Below is a small trained network, with its code and all its weights. Each question gives an input and a target symbol and asks what happens when units are switched off, that is, made to give their printed mean instead of their output.

import numpy as np


def w(rows, s, z=0):
    codes = np.array(rows[::2]) - 128.0
    scale = np.full(codes.shape[1], s)
    scale[-1] = z or s
    return codes * scale


def norm(h):
    return h / np.sqrt((h * h).mean(-1, keepdims=True) + 1e-5)


def softmax(a):
    e = np.exp(a - a.max(-1, keepdims=True))
    return e / e.sum(-1, keepdims=True)


def log_softmax(a):
    a = a - a.max(-1, keepdims=True)
    return a - np.log(np.exp(a).sum(-1, keepdims=True))


def net(x, mask):
    ids = ['αβγδεζηθλμξστφψω'.index(c) for c in x.split()]
    T = len(ids)
    res = E[ids] + P[:T]
    u = 0
    for l in range(2):
        r = norm(res)
        for j in range(3):
            rows = slice(3 * j, 3 * j + 3)
            q, k, v = (r @ M[l][rows].T for M in (Q, K, V))
            z = softmax(np.where(np.tri(T) > 0, q @ k.T / 3**0.5, -1e9)) @ v
            o = O[l][rows]
            res = res + np.where(mask[u + j], z, o[:, -1]) @ o[:, :-1]
        u += 3
    return log_softmax(norm(res)[-1] @ U[:, :-1].T + U[:, -1])


Q, K, V, O = {}, {}, {}, {}
E = w([
[162,130,133,125,160,171],'α',
[157,128,134,98,129,109],'β',
[147,119,130,83,119,124],'γ',
[148,106,122,131,176,188],'δ',
[128,139,134,69,115,113],'ε',
[115,153,101,87,149,204],'ζ',
[149,128,130,114,152,166],'η',
[149,133,139,98,138,153],'θ',
[115,88,48,65,119,197],'λ',
[140,164,87,34,56,70],'μ',
[129,120,92,75,138,114],'ξ',
[149,123,135,116,160,174],'σ',
[150,123,132,112,159,190],'τ',
[179,174,138,50,75,85],'φ',
[146,32,96,140,186,166],'ψ',
[254,149,102,209,203,55],'ω',
],0.0092)
P = w([
[77,58,89,138,72,162],'0',
[96,95,86,16,250,155],'1',
[224,188,77,152,107,151],'2',
[44,72,130,159,105,146],'3',
[116,60,119,30,223,158],'4',
[199,182,76,155,116,147],'5',
[41,113,177,161,126,113],'6',
[148,31,133,49,121,106],'7',
[177,182,83,157,122,134],'8',
],0.016)
Q[0] = w([
[84,216,235,77,89,62],'L0H0',
[186,30,149,91,129,50],'L0H0',
[157,248,57,137,29,103],'L0H0',
[91,156,176,22,158,254],'L0H1',
[148,94,127,14,138,104],'L0H1',
[163,131,172,95,45,232],'L0H1',
[228,48,189,113,34,108],'L0H2',
[158,142,147,184,68,238],'L0H2',
[97,248,150,177,45,182],'L0H2',
],0.0081)
K[0] = w([
[150,144,150,133,122,101],'L0H0',
[125,94,213,68,182,50],'L0H0',
[186,120,85,95,107,121],'L0H0',
[78,103,160,124,89,212],'L0H1',
[41,254,193,82,95,143],'L0H1',
[117,148,129,89,60,177],'L0H1',
[165,205,135,87,181,94],'L0H2',
[144,74,43,57,161,206],'L0H2',
[157,147,44,137,117,219],'L0H2',
],0.0097)
V[0] = w([
[121,148,106,227,78,130],'L0H0',
[112,119,190,215,143,185],'L0H0',
[64,67,165,125,87,202],'L0H0',
[125,6,164,161,170,183],'L0H1',
[78,195,143,108,126,148],'L0H1',
[96,137,185,227,147,82],'L0H1',
[143,157,182,252,189,61],'L0H2',
[255,211,131,78,102,185],'L0H2',
[194,109,119,90,164,131],'L0H2',
],0.0076)
O[0] = w([
[143,117,120,146,43,89,69],'L0H0',
[121,138,137,37,74,76,25],'L0H0',
[168,156,167,108,122,52,126],'L0H0',
[107,110,115,123,89,114,216],'L0H1',
[98,88,121,121,224,210,41],'L0H1',
[103,155,150,2,110,115,5],'L0H1',
[124,75,103,203,196,191,27],'L0H2',
[140,127,166,113,123,134,6],'L0H2',
[146,137,206,159,110,92,148],'L0H2',
],0.0091,0.0031)
Q[1] = w([
[190,149,113,152,136,201],'L1H0',
[122,125,146,131,60,112],'L1H0',
[128,139,196,92,138,126],'L1H0',
[136,147,110,121,164,132],'L1H1',
[190,88,102,109,75,167],'L1H1',
[140,183,158,176,70,153],'L1H1',
[155,67,171,109,208,56],'L1H2',
[145,91,110,9,128,140],'L1H2',
[179,141,113,170,74,194],'L1H2',
],0.013)
K[1] = w([
[245,100,134,128,201,161],'L1H0',
[146,201,205,184,109,101],'L1H0',
[59,136,215,63,100,126],'L1H0',
[50,120,109,178,158,36],'L1H1',
[163,12,96,129,229,130],'L1H1',
[229,88,114,152,128,122],'L1H1',
[75,255,169,174,143,68],'L1H2',
[4,114,173,119,130,116],'L1H2',
[208,44,114,36,153,209],'L1H2',
],0.0092)
V[1] = w([
[189,99,95,143,172,89],'L1H0',
[101,87,153,52,168,103],'L1H0',
[92,107,61,97,110,73],'L1H0',
[95,181,124,204,99,83],'L1H1',
[105,156,52,127,80,152],'L1H1',
[191,18,134,72,157,108],'L1H1',
[135,123,114,8,111,105],'L1H2',
[142,182,221,96,98,212],'L1H2',
[90,103,78,112,147,181],'L1H2',
],0.012)
O[1] = w([
[77,185,177,38,114,174,216],'L1H0',
[139,207,111,162,53,149,99],'L1H0',
[151,147,191,176,109,150,196],'L1H0',
[111,103,106,117,57,142,176],'L1H1',
[54,92,187,204,107,176,179],'L1H1',
[144,179,128,135,211,64,158],'L1H1',
[150,2,143,94,129,154,153],'L1H2',
[70,123,178,34,205,189,2],'L1H2',
[185,112,150,120,112,173,88],'L1H2',
],0.0092,0.0067)
U = w([
[125,109,121,107,167,79,114],'α',
[125,167,109,118,62,247,106],'β',
[78,185,147,44,152,147,213],'γ',
[57,130,246,206,192,99,253],'δ',
[127,120,15,94,116,69,58],'ε',
[137,106,113,118,151,98,98],'ζ',
[144,84,94,179,3,73,104],'η',
[131,105,109,100,149,88,106],'θ',
[136,117,70,100,123,90,81],'λ',
[175,81,13,60,76,136,64],'μ',
[145,71,2,202,208,157,87],'ξ',
[142,100,115,113,153,92,108],'σ',
[143,94,142,118,164,96,127],'τ',
[185,79,234,122,151,208,192],'φ',
[170,83,143,140,186,52,107],'ψ',
[232,225,133,161,136,62,127],'ω',
],0.009,0.0052)

Each question gives the input, a string of symbols that net reads in full, and the target symbol t.
The units are the heads (3 rows each of Q, K, V and O). Each row of codes is followed by its name. A weight is (code - 128) times the scale printed after its matrix; where a second scale follows, it is the last column's (O and U).
mask holds one flag per head, layer by layer. A switched-off head (its flag False) gives its mean, the last column of its rows in O, instead of its output. The means were averaged over made-up inputs and are rounded, as every weight is.
A unit's drop is (log p(t) with every unit on - log p(t) with that unit switched off) / (log p(t) with every unit on - log p(t) with every unit switched off).
The circuit of an input: a set's keep is (log p(t) with only the set's units on - log p(t) with every unit switched off) / (log p(t) with every unit on - log p(t) with every unit switched off). Starting from all 6 units, units are removed one at a time, each time the one whose removal leaves the highest keep (on an exact tie, the one counted first), for as long as the keep stays at least 0.8.
circuit, biggest first: the units of the circuit, biggest drop first
unit that matters most: the unit with the biggest drop
which heads matter: for each layer, one digit per head in row order, 1 if its drop is at least 0.15 and else 0, layers parted by /
input ω ω ω μ ω φ φ α, target γ: circuit, biggest first : [L1H2 L0H2]
input ω ζ ψ ω φ, target ξ: which heads matter : 011 / 000
input λ ε ω τ, target η: circuit, biggest first : [L1H0 L0H0]
input δ φ ξ ξ τ, target η: circuit, biggest first : [L0H2 L1H0 L1H2]
input ξ τ ω φ ε, target γ: circuit, biggest first : [L0H2 L1H2]
input φ β ω ξ θ, target η: circuit, biggest first : [L0H2 L1H0]
input ω δ α ω ω, target ξ: circuit, biggest first : [L0H2]
input φ φ φ φ, target δ: circuit, biggest first : [L1H2 L0H0]
input ω ε ω φ α ω φ μ, target γ: which heads matter : 011 / 001
input φ ω φ ω φ ω μ φ ζ, target φ: which heads matter : 010 / 001
input ψ γ ω ω δ η β, target η: circuit, biggest first : [L1H1 L1H0]
input τ φ σ ω ω μ φ ε φ, target φ: which heads matter : 111 / 001
input ζ ω ω φ ξ ω φ φ ε, target φ: circuit, biggest first : [L1H2 L0H1]
input ω μ ω μ ξ, target β: circuit, biggest first : [L1H0]
input β α ε μ ω τ ξ, target η: which heads matter : 101 / 110
input ξ ω μ μ η, target β: which heads matter : 000 / 010
input φ η ω ξ ω ω ε ω, target μ: which heads matter : 101 / 010
input λ μ η ξ μ ω α, target η: circuit, biggest first : [L0H0 L1H0]
input μ β φ φ ξ α θ, target η: which heads matter : 100 / 110
input φ ψ η φ θ, target γ: circuit, biggest first : [L0H2 L1H2 L1H0]
input μ ζ ε γ φ α, target φ: which heads matter : 001 / 001
input ω ω φ ω μ φ ε, target η: unit that matters most : L0H1
input ω φ ω ω β ξ δ, target η: which heads matter : 110 / 000
